Rows and roughly how far along a hidden order each lies, from 0 to 20
[ 12   1  -1   2   3  -1  16  -3   3  -6 -31 -10  13   3  -5  18  16  -7
  10   1  -1  -3  -3  -3  -8   5  -1   1  -8  -4 -13   6   4   7  -4  -3
  -1  10  -9   8   1   4   0 -13  -1   5   3  -4   3  -8   4   0   3   0
  -5   1  -3   1   0  -6  -2   6   2  -3  -4   9] -> 0
[ 40  15  -4   6  21  18  50 -16  10  -7 -39 -12  27  -9   2  60   9  -6
  31 -14  -1  -3  -4  -3  -4   9  -1   2 -20  15 -14   4   7  27  25 -21
   1  34 -15  10   0  34  -9 -13  -5   8   7 -12   3 -13  -8  -2  19 -17
  -4  -1  -1   2   0  -7  13  12   6 -37  -7  27] -> 19
[ 14   3  -3   1   6   3  16   1   3  -9  -4   0  14   1  -1  11   8  -1
  11  -4   5   3 -10  -7   0   1   2   8 -12   7  -3   0   9   4   1  -8
   2  16  -7   1 -10   2  -4   2  -1   0   0  -2   3  -9   2   5   7   1
  -5   0  -1   7  -1  -7  -4   4   1  -5  -5   3] -> 1
[  3 -12  -1  -1 -14 -20 -10  -5   1 -12 -34 -14  17  12 -13   2   6  -8
   2  18  -1  -3  -3   1  -8  -2  -1  -2 -18 -18 -15   3   0 -10 -22  21
  -7 -12  -3  21   2 -22  11 -20  -1  -3   1   0   8  -7  18   2   4  24
  -8   6  -4   1   0  -9 -31  -3 -22  34 -25   4] -> 13
[ 28  29  -5   6  22  24  41 -10   2   4 -19  -9  19 -19   8  43   9  -2
  19 -27   3   0  -6   9   8   8   2  -3  -7  30  -5   1  13  27  24 -30
   9  43 -10 -19 -10  37 -25   8 -11   4   5  -6 -12 -12 -20  -1  13 -32
   4  -7   7   5  -1   5  22  17  21 -59  12   6] -> 20
[ 45   1  -1   3   9   5  49 -16  13  -6 -75 -18  38   2  -5  49   9 -12
  32   2  -4  -5  -4   1 -15   5  -4  -2 -16  -5 -27   6   4  17   7  -3
  -2  21 -17  28   4  17   2 -17   2   7  10 -13   5 -15   3  -3  19   0
  -3   2  -5  -1   0  -4  -1   8  -8  -6  -7  32] -> 18
[ 19 -16  -1   3  -5 -15   8 -13   2 -15 -52 -17  17   7 -13  21   7  -7
  10  14  -2  -4  -1  -2 -13   4  -1   1 -17 -18 -19   4   5  -3 -15  13
  -7  -3  -6  38   3 -14   7 -17  -3   1   7  -4   9  -6  18  -1   6  20
 -11   6  -5   1   0 -17 -24   2 -22  29 -32   7] -> 14
[ 31  -7  -1   3   5  -5  17 -13   5 -18 -65 -23  29   2  -8  32  11 -12
  12   8  -3  -5  -5  -6 -16   5  -2   1 -24 -11 -25   6   3   9   3   6
  -3   9 -10  39   3  -1   3 -24   1   5   4  -6  12  -5  13  -1   7  14
  -8   2  -5   1   0 -13 -18   5 -17  14 -26  19] -> 16
[   9   38    7   -2  -22  -25  -22  -38  -21   -7 -100  -46   15   -4
  -23   46   -4   -2    2   13  -20  -40   15   69   18   -3    6  -40
   -3   -7  -26   -9   18    6    3    4  -13    4    6  -21   32   11
  -18  -70  -37    2   17   15  -18   -1   -6   -7   18  -20    0   14
    2  -18   -2   13   13   46  -27  -68   42  -26] -> 2
[-17  -6   3  -2 -15 -17 -32   4  -4 -10  -2   2  -7   5  -7 -32   1  -5
 -14  12  -2  -3   0  -2  -2  -5   1  -1   0 -12  -2   3  -3 -14 -18  18
  -2 -27   8   7   3 -21   3 -16  -2  -3   1   7   6   4   6   0  -8  13
  -4   3  -4   0   0  -4  -3  -4 -10  22  -4 -18] -> 11
[ 18  -6  -2   1  -3  -9  11  -3   3 -18 -46 -20  30   7 -12  11   8  -4
   7   8   0  -1  -6  -1 -11   1   1   1 -20 -12 -20   0   7  -2 -10   8
  -4   4  -5  40  -2 -13   6 -16  -1   1   3  -2   9  -7  20   3   8  14
 -11   3  -5   4  -1 -14 -31   4 -28  32 -35   4] -> 15
[ 14  -9  -1   0 -12 -18  -8  -8   1 -14 -32 -17  16  11 -11  10   6  -6
   8  15  -1  -4  -4   0  -7   0   0   1 -16 -18 -14   3   3 -11 -19  18
  -5  -9  -5  33   1 -22  10 -13   0  -4   3   0   9  -8  21   2   3  21
  -8   5  -6   2   0 -11 -28   3 -25  32 -29   4] -> 13
[ 40  -7  -3   3  12   1  45 -10  13 -10 -49 -15  34   2  -3  47  13 -12
  27   2   0   3  -8 -19 -18   5  -3   6 -22  -2 -24   8  -1   8   8  -2
  -2  20 -16  45  -2  10   4  -9   4   6   3 -12  12 -17   6   0  17   6
  -4   1  -4   3   1 -11  -4   0  -1   2 -28  34] -> 17
[ -7 -20  -1  -2 -10 -12 -17   4   3  -4 -10  -4   6  10  -7 -16   7  -7
  -5  11   1   1  -7 -10  -8  -3  -1   5 -15 -17  -4   5  -4 -10 -19  17
  -3 -20   4  18  -1 -22  12  -4   3  -5  -3   1   7  -1  15   2  -5  21
  -6   2  -2   5   0  -6 -21  -9 -15  43 -17  16] -> 12
[ 36   5  -1   1   4  -5  29  -9   5 -17 -53 -23  33   0  -8  45  12  -9
  24   1  -1  -7  -7   0 -11   2   1  -1 -31  -1 -27   2   5   7  -2   2
  -1   9 -11  39   2  -1  -3 -18  -4   1   4  -4   5 -12  12   1  12   3
  -9   1  -3   1   0 -14 -13   8 -11  -8 -28  19] -> 16
[ 47   2  -1   2   9   3  44 -16  10 -10 -72 -22  36   1  -6  57  12  -8
  32  -1  -1  -4  -4  -1 -11   4  -1   0 -24  -3 -25   4   2  17  10  -6
  -1  27 -18  22   2  17  -1 -11  -3   3   5 -11   5 -15   4   0  18   4
  -4   2  -4   1   0  -8  -7   9  -9  -9 -19  28] -> 18
[  9   3  -2   2   4   0  16  -5   2  -5 -21  -8  13   0  -7  22   7  -6
   8   1  -2  -4  -4  -2  -7   3  -1   2 -10  -1 -11   4   4   7   1  -3
  -1   8  -6  -3   0   5   0 -14  -1   3   4  -4   2  -6   3   0   8   0
  -5   1  -2   2   0  -4   1   6  -3  -4   2  10] -> 1
[-16   0  -1   3  -4  -3 -20   2  -3   4  15   7 -18   0  -1 -25  -7   1
 -11   4  -2  -3   5  -2   5   4  -2  -2  15  -4  12   2   1  -2   2   3
  -2 -12   8 -15   1  -2   1  -2  -1   4   2   4  -1   6  -1   0  -6   0
   2   2  -3   2   0   7   5   4  -2 -14  14 -11] -> 8
[ 34   3  -1   2   3  -7  19 -12   4 -16 -59 -22  38  -1  -8  43  12 -11
  17   5  -3  -7  -4   5 -13   3  -2  -3 -23  -6 -29   4   4  10   1   2
  -2   9  -9  36   3   5   0 -30  -4   3   7  -5   2  -8   9  -1  12   3
 -12   3  -5   0   0 -13 -14  11 -16   1 -27  14] -> 16
[ -4   4  -2   1   5   2  12  -7  -1   4   2   1  -9  -4   0   7   1   2
   1  -3  -1  -3  -1   3   8   0   0  -5   4   7   3   2   6   6   1  -3
  -1  11  -5 -20  -1   7  -4  -1  -5   2   3  -2  -5  -5  -7   1  10 -11
   2   4   0   2   0   7  10   8   5 -21  17  -2] -> 4
[ 24  -4  -3  -1   3 -10   4   5   3 -21 -40 -20  36   8 -10  22  13   1
  11  -1   8   3 -14  -5  -2  -1   4  11 -22  -3 -15  -1  10  -3 -12   6
   2  20  -5  43 -12 -13  -1   2   5  -6  -3  -1   8 -15  21   9   4  22
 -13   0  -3  11  -1 -21 -33   4 -23  40 -44   3] -> 15
[ 40  12  -3   5  17  10  50 -10  10  -8 -51 -13  36  -7  -3  64   8  -6
  30 -11   0  -3  -7  -1  -3   8   1   0 -16   8 -19   3   8  20  18 -22
   0  34 -19 -12   1  27  -6 -10  -3   4   5  -5   4 -16  -6   0  19 -14
  -6   0  -2   3   0  -6   3  17   1 -38 -10  26] -> 19
[-23  -5   0   4  -6   0 -20   6  -3   3  20  10 -19   3  -3 -31  -5  -3
 -16   8  -5  -4   6  -9  -5   2  -4   2  14  -9   8   7  -7  -4  -2   8
  -5 -21   9   4   5  -8   6 -13   1   6   2   1   7   9   2  -4 -12   1
  -1   0  -6  -3   1   2  -1  -4  -4   0  14 -10] -> 9
[ 10  -2  -1   3   7   0  17 -11   5  -7 -32  -8  10   1  -4   5   6 -14
   9   8  -5  -5   0  -5 -12   7  -4  -1  -9  -7 -11   9   0  10   5   2
  -4   2  -7  12   6  13   4 -20  -1   8   6  -8   6  -8   2  -4   7  -1
  -3   2  -5  -1   1  -2   3   4  -3 -11  -4  15] -> 0
[-18   2  -1  -4 -12 -12 -35  12  -6 -11  30   0  -5   4  -6 -27   3   8
 -17   1   7   3  -7  -2   9  -9   6   6  -8   1  10  -2   7 -21 -24   8
   4 -10   9   7 -11 -29  -5   8  -2 -12  -9  11   2   3   8   9  -8  12
  -8   0   0  12  -1  -9 -21  -1 -12  27 -12 -27] -> 10

New part:
[  6  15 -15 -10 -25   5 -26  12  12   8 -29   8  15 -21  25  -5  -7  39
  -6  -2 -17   3  -3 -44   6  15 -11  13  -9  15 -38 -74   2  10  -8  -4
 -16   5   9   1 -92  21  -1  48  16   0 -41   2 -14  -1  70  -2 -21  -9
  -9   7  -7  -3  10   6  -2  23   2 -29  -3  18   0  38   8   7  22 -12
  33 -12  36  13   1 -21 -22  -7 -36  -1  -4   6 -23 -29   5   5 -22  12
   5 -20 -68  -4 -29   4   5  12  19  -7  -1   7  36  30  14  -5 -36  15
 -19 -37  45  -9   9   1   0  -5   4  12   8 -15   2 -96 -12 -21  44] -> 16
[  6   2 -15  -2  -6  18  -4   6 -12   1 -17   8  -9   1  -2  -6   1  13
   4 -27 -18   1   2 -17   4  -4   3  -7 -13   4 -29 -18   0   6 -14 -34
   2  -6   0   3 -48   8   7  15  41  -1 -17   0  12 -11  21 -16  56 -12
 -18   2 -12  -7   7  -8  -3  16   2  -2 -19  15   0  -7  10  -1  -9 -23
  13  15  23  13  20 -38  24 -13   7  -5  11   0 -10  -8  -6 -15 -23  11
   1   2  16 -15   2  13  12  11  -7  -8  -6  -5  30 -31  28   5 -18  28
   2 -24  21  20  37   4  -2   5 -20  27  21  -3 -14 -43  14  -7  29] -> 4
[ -2  -8  24   6  -1 -13  -5  -6   7   1  11  -9  24  -3  13   8 -22  20
  -9 -22  19  -5  -1  52   8  14   4  -9   7  -9  19  18 -13  -5   6  56
 -29   4  -1  -6  39  -3  -8   5 -60   5   9   0  -3  24  -4   3 -20  -7
  14   8  -1  -1  15   7   2   3  -5   8  -9 -20 -11  13  10  18  15 -19
   5 -20   8   0 -18  27 -19   4  10  -2 -22   5  13 -22 -36  -1  22  12
  -2   7 -23  34 -27   4   1  33  27  -1   0   0 -38  54 -24   2 -52 -25
  -7  17  -2 -23 -16   1  15 -14  16 -11  -6   0  29  41 -31   3 -14] -> 20
[   4    6    4   -4    2  -12  -33   15    2    0  -12    1    8   -6
   11   -9  -11   13   -3   18  -14    2    0  -42   11   15  -23    8
   -7   -1  -33   -2   12    9    4  -16  -24    3   10   -3  -66    7
  -38   24   -3    1  -17    4   -8   -6   -2   -2  -30  -15    6   -8
   -4   -3   11    7   -9    0   -1  -27   19   -1   13   21   14    6
   16   39   18  -24   16    8  -13   16  -22   -3  -18   -2    7   20
  -12   -8   25   13  -18   -5    3   -9  -75   10  -25   -8    5   11
   12  -10    3   11   52   -2   -6    0    2    9  -12   -7   14  -11
   10    1   -6   -5   -3    3   10   -9   44 -100   -6   -7   15] -> 17
[ -6   0 -21  -3 -25  26   6   9 -10   2 -14   6 -15  -4   2   4  10   9
   3 -24  -5   1  -1   7  -1 -12  10  -9  -7  13 -13 -28   7  -1 -15 -20
   3  -6  -3   3 -54   8  25   2  46  -5 -13   1   9 -12  19 -12  52   5
 -18   6  -5  -2  -2  -6   0  13   0   6 -24  20  -4   2   3  -2  -9 -59
   5  24  34  12  28 -38  35 -12   9   1  24  -4 -17  17 -31 -23 -20   9
   0   0  31 -11   8   9   9   1 -13  -4  -2  -1  26   3  28   8 -13  21
   5 -29   8  24  18   2   1   4 -16  23  14   6 -25  -6  15  -5  17] -> 3
[  6   3   0  -4   8 -11  20   4  15   4   5  -2  11  -8  -1  -5  22 -18
  -1  10   7   4   0   3  -7 -14   8  10   9 -10  33 -42 -13  -3  -4   9
  15   4   1   4  45   8  34   3   8   1   1  -4 -11   5  35  10 -11  11
  -8  10  17   9 -10   2  10   7   8  -3   4   6  -8  -5 -23  -8  -1  -4
 -10  14 -37 -18  -2  -3 -20   8 -15   5 -22 -18  22 -14  10   8  12   5
   2  -7  27 -24  17  -2 -15 -25  -2  14  -1  -7 -64  14  -6 -13  13 -12
   2   5  18  -7 -32  -6   0  11  17 -16 -29  -3 -17  66  -1  -7  -6] -> 11
[-14  -8  -1   7 -27  19  22   2   1   2  18  -3   1   4   6  21  -2  -1
  -3 -26  24  -8  -2  77  -9 -10  26 -15   9   6  34   8  -7 -14  -2  29
 -11   0  -9  -3  26  -4  21 -22 -31  -3   9   0   4  18  -4  -1  12  13
   4  12   9   3  -6   0   8   4  -4  30 -26  -3 -19   4  -2   6   3 -69
 -12  15  16  -3  11   8  16   0  22   6  -5  -9   1  12 -56 -26  24  15
  -5   8  26  16   2   7  -4  16   5   4  -1  -4 -63  46  -8   3 -38 -20
   6  11 -31   3 -21   1  15 -13   1  -1  -1  13 -11  97 -16  10 -19] -> 0
[  1   6  -2  -7  -7  -5 -26  11   7   2 -19   3   8 -11  15  -9  -8  18
  -4  11 -20   2  -3 -49   5  12 -18  17  -9   4 -35 -28   8   8   2 -19
 -13   3   8  -2 -64  12 -24  40  17  -2 -30   4 -13  -6  27   0  -7 -14
  -3  -4  -9  -2   7 -11  -6   6   1 -31  16   7  12  22  16   4  15  26
  21 -12  33   9 -11   6 -12  -5 -24   0   6  17 -18 -17  22   9 -22  -4
   4 -12 -67   1 -21  -6   2   3  10  -7   3   8  50   4   6  -2   2   8
 -12 -17  21  -3   8   2  -5  -5   4   3   8 -10  14 -95  -1 -10  23] -> 17
[  1   1 -17  -1 -12  23   4   6 -11   1 -16   8 -15  -2  -2   1   6  12
   4 -22 -16  -1   1  -4   2  -7   6  -8 -11   3 -27  -7   3   3 -13 -28
   6  -8  -1   3 -51   8  14  13  41  -2 -18   0  12 -15  18 -16  64  -5
 -16   2  -8  -4   1  -8  -4  12   1   0 -20  17  -1 -10   7  -2 -10 -45
  13  16  18  13  18 -35  25 -12  11  -2  21  -4 -17   1  -4 -13 -25  10
   0   1  15 -16   5  12  11  -1 -11  -7  -3  -3  28 -16  27   6  -8  27
   2 -21   7  18  30   4   0   5 -20  25  19  -1 -18 -30  14  -7  22] -> 3
[ 12  -1  -8  -3   5   0 -16  -6 -12   0 -20  10 -15   1  -4 -11  -6  29
   4 -29 -23   3   5 -20   8   2  -1 -12 -16  -2 -34 -15  -4   8 -14 -27
   6  -7   2   2 -45   6   4  25  39   4 -14   1  16 -10  20 -13  42 -24
 -16  -2 -16  -9  17  -7  -5  14   4   2  -7   6   1  -8  11   1  -7  -7
  16   3   1  13  19 -39  13  -7   2  -8   8   2  -7 -20  13  -7 -26   5
   2   5  14  -6  -6  15  12  23  -2 -11  -7  -5  45 -52  18   8 -21  33
   2 -17  29  11  46   4  -5   3 -22  19   6  -7   2 -27  13  -7  26] -> 5
[ -1   5  -8  -6 -21   5   8  18  17   7 -11   3  18 -17  10   3  24  -8
  -3  15   2   4  -3  -6  -9 -17   4  19   3  11  18 -80  -4  -2  -7   8
  17   7   1   5 -11  17  43  15  31  -4 -19  -3 -19   4  38   8 -11  17
 -12  13  15   6 -10   5   9  15   9 -15  -7  20  -8   7 -23  -7   3 -35
   2  22   6 -11  -1 -12 -13   2 -24  10 -19 -20   2 -12  -8   3   2   9
   3 -19  -7 -21   6  -5 -15 -26   0   9   0  -2 -40  20   6 -11   1  -7
  -3  -6  33   0 -26  -3  -1   5  18  -5 -20  -3 -28  40  -4 -15   6] -> 13
[ -3   7 -14  -8 -17   6  10  17  16   5  -3   1   0 -17   5  -6  24 -14
  -1  22   1   4  -4 -14 -12 -18   7  22   5  12  24 -59   1  -3   0   1
  14   6   2   5   4  12  26   5  41  -4 -16  -2 -19  -1  28  14  -3  22
  -8   8  14   7 -17   2   9  11   8 -21   0  17  -3   3 -23 -10   2 -23
  -3  20  -8 -12   0   0 -21   3 -22   9 -14 -19   1   0   4   2  -2   3
   2 -17  -4 -23  15  -4 -16 -30  -6  13   3  -1 -35   5   8 -13  17 -13
  -3  -6  10   3 -31  -4  -1   8  20  -6 -15  -1 -30  32   4 -12   7] -> 13
[ 20  -2  18   4  40 -23   1 -38   7  -1   9   4   9   3 -15 -15   5  -4
   0  -5   7   4   5   9   5   2   6   8   6 -27  20   2 -26   1  -2  17
  24   2   0   4  50  -2  10   9 -29   9  13  -8   4   6 -10   6  -6 -20
  -3  -2   6  -2  10  -3   4   0   7   6   5 -11  -5 -16  -3  -6  -6  35
 -12  -6 -59 -21  -7  -8 -24  12  -7  -5 -45 -13  34 -42  30  14  19   4
   1   2  27 -11  12   3  -7 -12   7   8  -5 -12 -29 -25 -20  -5  -3  -6
   5  20  20 -11   6  -3  -3  13  11 -15 -25  -8   1  87   1  -2  -8] -> 9
[ 11   0   9   0  21 -11   9  -6  15   3  -2  -1  12  -5  -4  -5  18 -10
  -1  -3  14   6   2   8  -3 -11  11   8   9 -11  29 -34 -20  -2  -2  17
  27   5   0   4  45   7  28   5  -3   5   7  -8  -3   8   9  10 -22  -3
  -8   9  12   3  -1   4   6   7   7   0  -1  -1  -9  -9 -20  -9  -6  -5
  -9  12 -39 -22  -3 -24 -31  10 -13   1 -41 -23  28 -30  11  14  22   4
   1  -4  26 -14   2   0 -15 -13   4  14  -4  -9 -58   5 -14 -13  -3 -12
   1  18  21  -8 -21  -6   0  16  18 -16 -32  -7 -16  97  -4  -7  -4] -> 10
[ 19  -3  20   2  47 -21   2 -18   6   0   5   1   9   2 -11 -12   7  -7
   0  -3   7   7   3  15   3   2   5   3   4 -22  24  -3 -24   0  -1  12
  24   1   0   3  51  -1  38   6 -18   9  12  -7  10   7  -4   8  -7 -14
  -6   2   6   1   9  -1   7   5   8   5   3  -9  -6 -16 -10  -7 -10  34
 -10  -3 -60 -18  -7 -13 -35  11 -12  -6 -43 -12  36 -36  18  17  19   3
   1   5  34  -9   9   4 -12 -12   6  12  -5 -11 -28 -21 -21  -8  -4  -8
   3  18  24 -12   1  -2  -4  12  10 -11 -30  -8   7  94  -3  -5  -6] -> 9
[ 24  -4  10   2  39 -13 -18 -24  -7   0 -17   9  -6   5  -4 -17 -10  28
   1 -36 -17   5   7 -18  15  11  -3 -13 -11 -23 -37  -2 -17  10  -9 -13
   7  -4   2   2 -13   5 -13  35 -15   9  -6  -3  20  -6  17 -11  40 -41
 -11   0 -12 -11  30  -6  -6   8   5  -3  -4  -4   0 -16  18   1 -10  18
  12 -11 -25   5   4 -27  -7  -4  -5 -14 -20   2  14 -45  31   3  -9   6
   3  11   9 -10  -8  17  13  11   6  -8 -10  -8  26 -41  -5   6 -25  22
   1  -7  39   0  44   2  -4  11 -11  13   3 -14  19   3   4  -8  16] -> 6
